[-34 -13  15  -4  19  79  42 -51 -11   1  24 -16 -10  24  39  45  33 -59
  11  12   7 -34  23  15 -10  39  28  -3 -40 -36 -55 -12  26  41]  <177>
[-27 -10  30  -2  24  91  41 -80 -10  -7  23 -15 -11  12  22  31  32 -51
   3  37   4 -28   4  19  11  64  40   8 -41 -23 -48 -21  22  32]  <32>
[  0 -27 -21 -16 -31  57  -5 -26  17 -48   6  14   7  43 -32  12 -55 -11
  47  13  10  -7  44  23  16 -13  15  -1 -37   7 -75  13   3  27]  <40>
[ 16 -52 -45  26 -17  86  -5   6  15 -33  25   1  25  25  -4 -31  -1  21
  47  25  -6 -24  23  20  15  12  22  16 -34  19 -52   7 -17  17]  <111>
[ -5 -36 -28  -2 -20 106  -7  -7  22 -36  19  18  19  45 -18 -11  -7 -16
  45  23  -5  -9  38   8  15  24  11  10 -41  -7 -81  -2  -4  19]  <182>
[-16 -25  32  -3  13  67  26 -80 -24   0   8 -33  -3  -3  44  -4  -1 -21
 -24  10  23 -39  14  40  -3  50  22   8 -44   5 -53 -12  -1  27]  <13>
[-22 -49  50   2  24  75   8 -35  -3   1  29 -18  -5   3  38   1  39 -35
 -13   7  17 -28 -16   7 -21  49  12  33 -38 -20 -53  -7  13  17]  <184>
[ -7 -25 -54  -1 -31  73   9 -16   4 -43  12   0  -1  46  -3  12 -38 -11
  32  37  10  -8  71  36  29   6  19  -2 -25   3 -63   6   5  37]  <13>
[-16 -52  53 -16  33  58  11 -17   7  15  -3 -27  20 -18  51 -35   7 -32
 -19 -33  41 -40 -19  10 -27  26  19  16 -56  -3 -62 -16   2  22]  <177>
[   4  -19   -9  -18  -10  110    2  -35   21  -49   22   24  -12   63
    3   15   -8  -43   53   40   -3   -7   42   41   13   10   12   -1
  -35  -20 -106   -4    1   38]  <67>
[-39  -9   8   4  29  74  39 -94 -17 -16  11  -9 -21   5  50  28   0 -66
   7  17   9 -25  21  18   3  63  24  -2 -49 -24 -67 -27  28  55]  <177>
[ -30  -23   33  -17   28  105   28 -101  -21    3   25   -6   -4   -3
   47   32   11  -54  -19   23    3  -20   -7    9  -15   59   30    2
  -47  -16  -70  -30   17   28]  <167>
[-23 -44  47   5  45  66   1 -48  -5   1  12 -16   8 -14  38 -17  16 -30
 -14 -12  21 -36 -12  20 -14  44  26  22 -47   1 -53 -14   7  31]  <40>
[-28 -31  31  -3  25  74  23 -45   2  -2  14 -19  11  -1  47  14   6 -26
  10   8  21 -37  14   8 -16  30  18   4 -52 -32 -62 -21  19  43]  <13>
[  -8   -7  -42  -21  -24   89    9  -54   12  -48    7   -5    5   82
   15    1  -33  -44   21    1  -15    4   31   38    2   27    9  -23
  -34   -2 -107  -15   -4   30]  <67>
[  2 -46 -24  10 -30  74 -18 -18  21 -22  15  -5  10  40 -15 -46 -19  -3
  33  31  -5 -10  27  29   7  27   4  11 -45   8 -60   7 -11  16]  <184>
[ -2 -36 -24   6 -30 105   2 -33  21 -38  24   8   9  41  -8   0  -2 -11
  41  42  -4 -19  45  35  21  29  20   2 -46   6 -74   3  -1  23]  <13>
[-42 -22  47 -17  30  95  16 -80  -8  -6   7 -10 -10   5  50  12   2 -57
 -15  25  20 -25   9  24  -5  53  17  13 -55 -22 -75 -14  16  42]  <63>
[-39 -36  47  -4  44  94  20 -50 -22   2  13  -8   2 -27  45   2  29 -63
 -28   6  28 -26  -9   0 -18  63  15  22 -60 -16 -54 -12  21  22]  <177>
[-32 -26   4  -5  27  43  36 -95 -28   1  27 -44 -12  -5  42  27  -1 -53
 -10  10  -1 -36  12  29  -4  44  41   5 -47 -16 -50 -25  23  56]  <177>
[-38 -37  54  -7  28  80   9 -76  -8   7  13  -5   0 -21  35  -2  13 -43
 -10   8  18 -31 -12  12 -16  57  22  23 -58 -14 -64 -26  14  35]  <63>
[-28 -27  62   0  29  97  14 -85  -7   0  37  -2   6 -17  38  10  35 -43
 -22  27   9 -23 -14  11  -7  58  37  21 -40 -10 -58 -27  24  27]  <67>
[ -5 -24 -40 -16 -31 107  11 -11  20 -34  17  11   1  56  -5   1 -27 -19
  54  43   8 -15  62  27  26  12  14  -3 -42 -10 -82   9  -7  32]  <182>
[-35 -24  47  -9  20  81  14 -89  -2  -7  12  -5  15   3  39   2  -1 -48
 -25  17  12 -16  -7  10  -9  56  26  12 -42  -6 -76 -30  26  41]  <67>
[  1 -33 -56   9 -27  69  -7 -17   8 -40  10   5  14  61  -4  -8 -10 -12
  19  18 -12  -5  42  42  20  40  20  -1 -16  29 -68   9  -9  28]  <40>
[  3 -24 -31  -7 -36  97  13 -42  16 -35  13  -6  11  60 -16   5 -16 -29
  35  34 -11  -6  51  28  27  25  27 -12 -35  10 -77   2  -3  21]  <32>
[-40 -30   2 -12  33  -4  22 -69 -46  -7   4 -44 -15  -2  30  26 -51 -37
 -21 -18  15 -26  28  29  -1  24  29  14 -24 -25 -46 -25  23  60]  <67>
[-37 -16  36  -5   4  96  32 -75   7  -6  29 -23 -24  35  31  28   2 -39
  15  42  19 -31  24   7   1  30  27  15 -32 -48 -67 -20  27  51]  <184>
[ 15 -13 -27  -8 -24  64  -7 -23  31 -46  -2   8  13  69  14 -26 -13 -16
  46   7  -1 -12  38  47   8  11   3 -17 -33  22 -91  10 -16  31]  <182>
[-37 -31  57 -12  28  77  17 -78  -2   2  16 -20  -2 -13  40   5  12 -50
 -17  14  21 -29  -7  13  -9  49  29  19 -57 -21 -64 -22  20  34]  <63>
[-14 -33 -57  -5   5  91   0  25  17 -32   9   2  22  31   5   2  14 -11
  44   9 -15 -16  19   2  11  21  13   4 -40 -18 -66   2  -6  13]  <63>
[ -1 -38 -38   2 -21  78   9 -16  16 -29   5 -10   3  54   6 -13 -31 -16
  38  25  13 -24  52  32  16  13  26   3 -47  -1 -74  10   3  33]  <111>
[ 18 -42   0  12  -6  -3  -4 -13  13 -57  14 -11 -46  46 -29  -7 -16 -12
  28   6  -3 -17  13  77  26 -30   5  34 -25   1 -36  14   2   6]  <13>
[ -4 -18 -47  -1 -10  59  -6 -16  14 -39   9   3  13  45  -7   3 -47 -14
  44   6 -10  -1  39  16  15   4   5  -4 -36 -10 -71  -9   1  35]  <67>
[-23 -19  25  -4  31  83  11 -62 -15  -2   6   0  18  -8  50  -1   8 -37
 -19   5  20 -21 -11   6 -21  67  20   6 -49   8 -54 -13  11  29]  <111>
[-36 -18  25 -18  26  96  19 -64  -5   2  23  -8  -9  10  45  34   9 -65
 -10  33  22 -21  21   8  -7  63  39   6 -43 -29 -61 -17  30  51]  <111>
[ -6  -9 -48  10 -47  94   1 -24  47 -33  13   0  39  69 -25   8 -18  -3
  62  15 -24  -2  53  -9  27  25  32 -23 -24   5 -73 -10   3  18]  <184>
[ -9 -26 -46  -1 -26  89 -10 -22  26 -40  18  15  17  53   7 -11   0 -19
  26  42  -9  -4  34  34  18  36  22   1 -26  17 -78   2   5  37]  <67>
[  7 -25 -53   0 -33  76   3 -14  28 -42  24  10  -4  70   7 -15   1 -13
  55  32  -6 -17  49  54  18  11  22  -7 -30   8 -77   9  -5  35]  <182>
[-33 -21  19 -14  25  64  28 -90  -8  -8   3 -17  -5   4  54  15  -5 -54
 -14  15  17 -21  -3  12 -11  59  30  -2 -41 -15 -75 -33  24  48]  <167>
[  2 -30 -44   2 -20  85  -1  -9  15 -38   6   4  18  50 -10  -9 -17 -22
  35  16   2  -9  39  24  14  29  24  -1 -45  14 -69  11  -1  17]  <111>
[ -2 -23 -58  23 -13  77   6 -31   1 -44  20  -9  13  55 -11  -7   0  -3
  41  36 -23 -21  40  52  31  20  24   9 -26  26 -61   8  -9  35]  <67>
[-29 -26  33  -3  25  84  22 -85 -16  -3  25   4  -4   0  38  23  22 -45
 -10  27   3 -24  -3  15 -12  64  29  10 -42 -18 -62 -19  23  35]  <40>
[-33 -43  46   9  41  83  22 -50  -5   0  17 -13  -6  -4  36  11  27 -45
  -5  20  22 -34  -6  12  -7  40  27  27 -45 -21 -54 -19  22  35]  <167>
[ -4 -39 -45   9 -29  97   8 -26  11 -29  27  -8   9  52 -14   3 -11  -3
  40  25 -18 -18  44  24  27  33  25   1 -32   1 -59  -3  -8  21]  <32>
[ -2 -20 -52   1 -27  98  -7 -23  15 -30  13  13  27  47   1 -10  -5 -10
  31  35  -5 -11  44  33  22  38  25  -2 -27  33 -75   3  -7  35]  <67>
[ -8 -33 -52 -10 -24  86   4   1  26 -30   3  11  11  49  -8  -6 -16 -31
  61  11   1 -20  45  30  10  23  15 -12 -56   1 -83   6  -3  30]  <177>
[  6 -32 -45  -2 -20  86   1 -11  23 -36   2  -3  15  65  11  -5  -7 -27
  32  20   2 -11  49  37  17  19  24 -11 -30  20 -87   7  -5  29]  <167>
[ -7 -46 -22   2 -16  99  -9 -13  15 -33  17  18  17  36 -19   4 -11 -13
  30  30  -1  -6  28  12  14  14  17  14 -33   7 -69   2   2  17]  <167>
[-51 -55  59 -11  63 107  -5 -61 -16   0   3  -9  -3 -20  45 -14   2 -62
 -30  -1  28 -30 -25  14 -31  36  -1  32 -73   0 -71  -8  10  30]  <167>
[-29 -39  48  -4  22  91   9 -59  -5   2  10  -9   3  -7  41 -14   5 -35
 -12   6  29 -36   0   9 -17  33  12  23 -54 -11 -67 -13  12  35]  <177>
[-22 -45 -20  -3 -28  98 -13 -12  18 -40  11   9  11  56  -4 -19 -39 -19
  17  22  11  -3  39  15   8  18  -3  16 -41 -12 -87   3   8  29]  <67>
[ -2 -37 -43   7 -30  99  -5 -27  11 -32   9   8  25  50 -10 -11  -6 -13
  22  26  -5 -10  39  28  15  30  26  -1 -35  32 -74   7  -3  14]  <167>
[-25 -17  24   7  37 106  22 -75 -24  -8  34  -6 -14   5  48  33  27 -38
 -16  44  -1 -23   8  18   7  69  32  18 -24 -16 -42 -14  11  38]  <111>
[-36 -13  -1   9  26  74  25 -82 -20   4  30  -6   5   0  34  47  30 -28
  -1  45 -19 -28  15  24  16  63  49  14 -27  -6 -36 -21  22  49]  <63>
[ -5 -23 -33   3 -24 114  -1 -37  10 -29  13   7  31  41  -2 -10 -21 -10
  30  19  -2  -6  33   8  12  47  13  -6 -45  13 -73 -10  -8  26]  <32>
[  9 -21 -46  -5 -45  91  -1 -41   6 -42  10   1   3  56  -3 -19 -36 -20
  29  32  13  -6  56  41  15  42  23 -10 -39  20 -79   9 -11  29]  <111>
[-36 -37  53  -2  44  95   8 -44  -9   4  15  -3  12 -11  41  -1  25 -40
 -26  13  20 -28  -2   4  -4  61  17  29 -49 -12 -52  -7  15  23]  <182>
[-23  -7  47 -22  25  80  22 -74   8  -2  14   2  -3  15  54   4  27 -66
 -26  14  20 -13 -16  40  -7  70  40   1 -28   8 -72 -34  15  38]  <67>
[-12 -25  17  25  25  79  33 -51 -18  13  32  -6  30 -19  19  27  39 -22
  -4  19  -3 -27  -5  -1  13  75  45  23 -29   4 -25 -33  11  29]  <177>
[ -5 -21 -59   1 -16  87   2 -31  11 -38  19   4  20  48  10  -2  -7 -14
  34  29 -19 -10  33  32  17  28  23  -5 -31  16 -78  -3  -2  35]  <67>
[-28 -31  50   4  38  87  18 -89 -24   8   9  -5  15 -15  53   7  16 -38
 -40  16  15 -23 -10  13 -10  63  33  15 -37  14 -55 -23  17  29]  <167>
[  1 -38 -40  14 -18  96  -7  -5  17 -44   1   2  25  43   3 -28 -24   5
  35  13   5 -17  40  26  14  14  -1   6 -52  11 -76   7  -9  17]  <13>
[-16 -27 -54   8 -14  78   3   0  28 -30  28  19  19  75   7  21  32 -15
  24  28 -37  -4  24  10  15  20  26  10  -6 -10 -61  -6  23  25]  <182>
[-20 -28  53 -10  33  78  22 -51  -1   5  33  -6   1  -5  34  15  48 -59
 -10  16  14 -24  -8  11  -8  71  36  18 -42 -26 -54 -26  20  27]  <182>
[ -7 -35 -37  -1 -24  84  -3 -10  28 -38  11  -2   8  60   8  -8 -11 -22
  35  26   0 -12  52  38  24  20  23   0 -39  -1 -81   7   1  32]  <63>
[-31 -51  12  -3  50  81   5 -20 -19  18  16   0  -6 -27  38 -13   0 -10
  -8  29   0 -33 -20   4 -13  56   8  28 -62 -46 -23  -9   4  15]  <111>
[-28 -23  23  -8  15  73  26 -70 -11  -3   1 -16  -9   4  44   0  -2 -50
 -12  12  27 -31  18  22   0  55  23   8 -47  -5 -66 -13  14  41]  <177>
[-29  -1 -41   5 -16 112 -24   0  51 -33   5  31   9  78  -7  -7  -7 -35
  61  56 -24   4  61  -2  15  15 -20 -13 -46 -33 -73  14  13  40]  <182>
[-38 -33  32 -15  30  75  16 -59 -12   2  15 -19   2 -20  32   9  18 -53
 -15  14  17 -26  -7   3 -10  63  28  20 -60 -27 -59 -20  21  28]  <63>
